Here is a tiny trained network, its code and every weight. The questions are about switching its units off for an input and a target symbol, where a switched-off unit gives its printed mean instead of its output.

import numpy as np


def w(rows, s, z=0):
    codes = np.array(rows[::2]) - 128.0
    scale = np.full(codes.shape[1], s)
    scale[-1] = z or s
    return codes * scale


def norm(h):
    return h / np.sqrt((h * h).mean(-1, keepdims=True) + 1e-5)


def softmax(a):
    e = np.exp(a - a.max(-1, keepdims=True))
    return e / e.sum(-1, keepdims=True)


def log_softmax(a):
    a = a - a.max(-1, keepdims=True)
    return a - np.log(np.exp(a).sum(-1, keepdims=True))


def net(x, mask):
    ids = ['Ψβγδεζηθμξσφω'.index(c) for c in x.split()]
    T = len(ids)
    res = E[ids] + P[:T]
    u = 0
    for l in range(2):
        r = norm(res)
        for j in range(3):
            rows = slice(4 * j, 4 * j + 4)
            q, k, v = (r @ M[l][rows].T for M in (Q, K, V))
            z = softmax(np.where(np.tri(T) > 0, q @ k.T / 4**0.5, -1e9)) @ v
            o = O[l][rows]
            res = res + np.where(mask[u + j], z, o[:, -1]) @ o[:, :-1]
        u += 3
    return log_softmax(norm(res)[-1] @ U[:, :-1].T + U[:, -1])


Q, K, V, O = {}, {}, {}, {}
E = w([
[105,149,98],'Ψ',
[104,104,157],'β',
[106,172,129],'γ',
[101,85,178],'δ',
[159,138,151],'ε',
[181,98,141],'ζ',
[143,152,115],'η',
[149,155,137],'θ',
[110,122,175],'μ',
[116,87,93],'ξ',
[144,158,134],'σ',
[145,174,100],'φ',
[197,78,5],'ω',
],0.024)
P = w([
[146,24,162],'0',
[120,153,21],'1',
[55,184,195],'2',
[88,193,198],'3',
[104,160,172],'4',
[152,150,169],'5',
[175,158,187],'6',
[146,121,185],'7',
[180,162,116],'8',
[253,140,194],'9',
[202,149,133],'10',
[247,127,157],'11',
],0.005)
Q[0] = w([
[185,77,112],'0.h0',
[204,13,100],'0.h0',
[119,96,110],'0.h0',
[174,157,111],'0.h0',
[188,114,63],'0.h1',
[148,79,162],'0.h1',
[100,119,149],'0.h1',
[127,201,212],'0.h1',
[117,90,172],'0.h2',
[112,117,108],'0.h2',
[110,6,163],'0.h2',
[112,163,145],'0.h2',
],0.012)
K[0] = w([
[156,109,98],'0.h0',
[130,111,138],'0.h0',
[157,147,223],'0.h0',
[116,140,102],'0.h0',
[160,7,204],'0.h1',
[160,150,60],'0.h1',
[48,136,70],'0.h1',
[130,189,152],'0.h1',
[111,136,84],'0.h2',
[93,164,193],'0.h2',
[102,208,152],'0.h2',
[243,148,68],'0.h2',
],0.013)
V[0] = w([
[141,98,157],'0.h0',
[212,73,118],'0.h0',
[83,201,254],'0.h0',
[130,129,122],'0.h0',
[113,78,68],'0.h1',
[96,89,178],'0.h1',
[146,127,104],'0.h1',
[83,154,169],'0.h1',
[66,101,94],'0.h2',
[193,44,56],'0.h2',
[150,166,91],'0.h2',
[138,139,135],'0.h2',
],0.014)
O[0] = w([
[140,148,69,74],'0.h0',
[64,151,50,1],'0.h0',
[154,145,78,246],'0.h0',
[146,136,133,129],'0.h0',
[111,140,55,55],'0.h1',
[127,95,201,99],'0.h1',
[125,129,155,113],'0.h1',
[180,171,135,197],'0.h1',
[167,101,160,138],'0.h2',
[114,65,164,125],'0.h2',
[188,85,2,158],'0.h2',
[121,128,140,128],'0.h2',
],0.0072,0.0054)
Q[1] = w([
[103,77,107],'1.h0',
[55,97,113],'1.h0',
[210,83,189],'1.h0',
[180,174,182],'1.h0',
[168,98,106],'1.h1',
[116,118,151],'1.h1',
[120,107,152],'1.h1',
[129,183,66],'1.h1',
[161,117,84],'1.h2',
[246,138,83],'1.h2',
[143,64,29],'1.h2',
[192,172,142],'1.h2',
],0.012)
K[1] = w([
[227,246,102],'1.h0',
[237,207,125],'1.h0',
[47,132,170],'1.h0',
[72,30,85],'1.h0',
[60,81,77],'1.h1',
[165,119,185],'1.h1',
[136,77,167],'1.h1',
[146,132,248],'1.h1',
[86,128,226],'1.h2',
[1,37,77],'1.h2',
[110,85,92],'1.h2',
[75,77,69],'1.h2',
],0.0092)
V[1] = w([
[113,63,124],'1.h0',
[186,159,103],'1.h0',
[86,94,197],'1.h0',
[108,114,93],'1.h0',
[179,77,98],'1.h1',
[42,209,170],'1.h1',
[121,39,135],'1.h1',
[153,122,36],'1.h1',
[251,83,174],'1.h2',
[158,54,204],'1.h2',
[26,146,188],'1.h2',
[152,122,181],'1.h2',
],0.013)
O[1] = w([
[163,117,62,102],'1.h0',
[76,209,150,168],'1.h0',
[143,81,124,72],'1.h0',
[73,147,129,133],'1.h0',
[149,113,10,144],'1.h1',
[109,64,254,96],'1.h1',
[181,122,60,4],'1.h1',
[109,152,75,172],'1.h1',
[189,205,116,121],'1.h2',
[228,110,113,8],'1.h2',
[178,33,230,6],'1.h2',
[196,152,158,77],'1.h2',
],0.0087,0.0033)
U = w([
[147,126,127,30],'Ψ',
[143,123,137,156],'β',
[158,188,195,200],'γ',
[163,127,95,188],'δ',
[99,133,142,116],'ε',
[106,129,76,2],'ζ',
[188,80,93,167],'η',
[142,133,142,17],'θ',
[95,79,187,100],'μ',
[57,66,72,171],'ξ',
[124,248,98,149],'σ',
[65,125,141,16],'φ',
[168,135,31,235],'ω',
],0.011,0.0049)

Each question gives the input, a string of symbols that net reads in full, and the target symbol t.
The units are the heads (4 rows each of Q, K, V and O). Each row of codes is followed by its name. A weight is (code - 128) times the scale printed after its matrix; where a second scale follows, it is the last column's (O and U).
mask holds one flag per head, layer by layer. A switched-off head (its flag False) gives its mean, the last column of its rows in O, instead of its output. The means were averaged over made-up inputs and are rounded, as every weight is.
A unit's drop is (log p(t) with every unit on - log p(t) with that unit switched off) / (log p(t) with every unit on - log p(t) with every unit switched off).
The circuit of an input: a set's keep is (log p(t) with only the set's units on - log p(t) with every unit switched off) / (log p(t) with every unit on - log p(t) with every unit switched off). Starting from all 6 units, units are removed one at a time, each time the one whose removal leaves the highest keep (on an exact tie, the one counted first), for as long as the keep stays at least 0.8.
circuit, biggest first: the units of the circuit, biggest drop first
unit that matters most: the unit with the biggest drop
which heads matter: for each layer, one digit per head in row order, 1 if its drop is at least 0.15 and else 0, layers parted by /
drop of u: that unit's drop, to one decimal
input η θ ξ η, target ξ: which heads matter => 101 / 001
input η ω μ, target ξ: circuit, biggest first => (0.h0 0.h1 0.h2)
input ω σ ξ η ξ γ γ γ ε μ γ γ, target ω: which heads matter => 001 / 010
input η ε ξ φ, target ξ: unit that matters most => 0.h0
input ω φ ξ γ ζ φ θ σ γ ζ θ, target ω: which heads matter => 001 / 010
input γ γ δ φ γ ξ γ γ γ ξ ξ, target σ: which heads matter => 001 / 100
input γ φ ξ β η γ θ γ γ ε, target σ: circuit, biggest first => (0.h2 1.h2)
input γ θ γ γ β ω ξ Ψ γ ε, target σ: circuit, biggest first => (0.h2 0.h1 1.h2)
input μ ε η η Ψ, target γ: which heads matter => 011 / 010
input μ μ γ θ ζ ξ η γ γ, target γ: circuit, biggest first => (0.h2 1.h2)
input γ γ ξ μ σ Ψ ξ δ, target σ: which heads matter => 001 / 000
input γ γ γ ξ μ, target σ: circuit, biggest first => (0.h0 0.h2 1.h2)
input γ γ β, target σ: which heads matter => 101 / 001
input ξ β ξ δ γ ω ω φ σ σ, target ω: unit that matters most => 1.h1
input Ψ γ γ γ ξ ω η, target ω: which heads matter => 101 / 010
input ω γ γ γ γ γ γ ε, target ω: circuit, biggest first => (0.h2 1.h1)
input η γ γ ξ γ μ ω, target ξ: which heads matter => 100 / 001
input η ξ φ ε η ξ ξ ζ, target ξ: which heads matter => 110 / 001
input ξ η γ ω η, target ω: which heads matter => 001 / 010
input Ψ η γ ξ ξ ε γ μ Ψ γ ξ ε, target ω: circuit, biggest first => (1.h1)
input γ σ ξ ζ Ψ γ η γ γ ζ, target σ: which heads matter => 111 / 001
input γ ξ μ, target σ: which heads matter => 101 / 011
input ξ μ γ μ γ ε ω σ ω θ, target ω: drop of 1.h1 => 0.4
input γ φ ξ γ γ γ η γ ξ, target σ: drop of 0.h1 => -0.2
input γ η δ, target σ: drop of 0.h2 => 0.1
input η η ε, target ξ: drop of 0.h1 => 0.2
input γ Ψ ξ ζ, target σ: unit that matters most => 0.h2
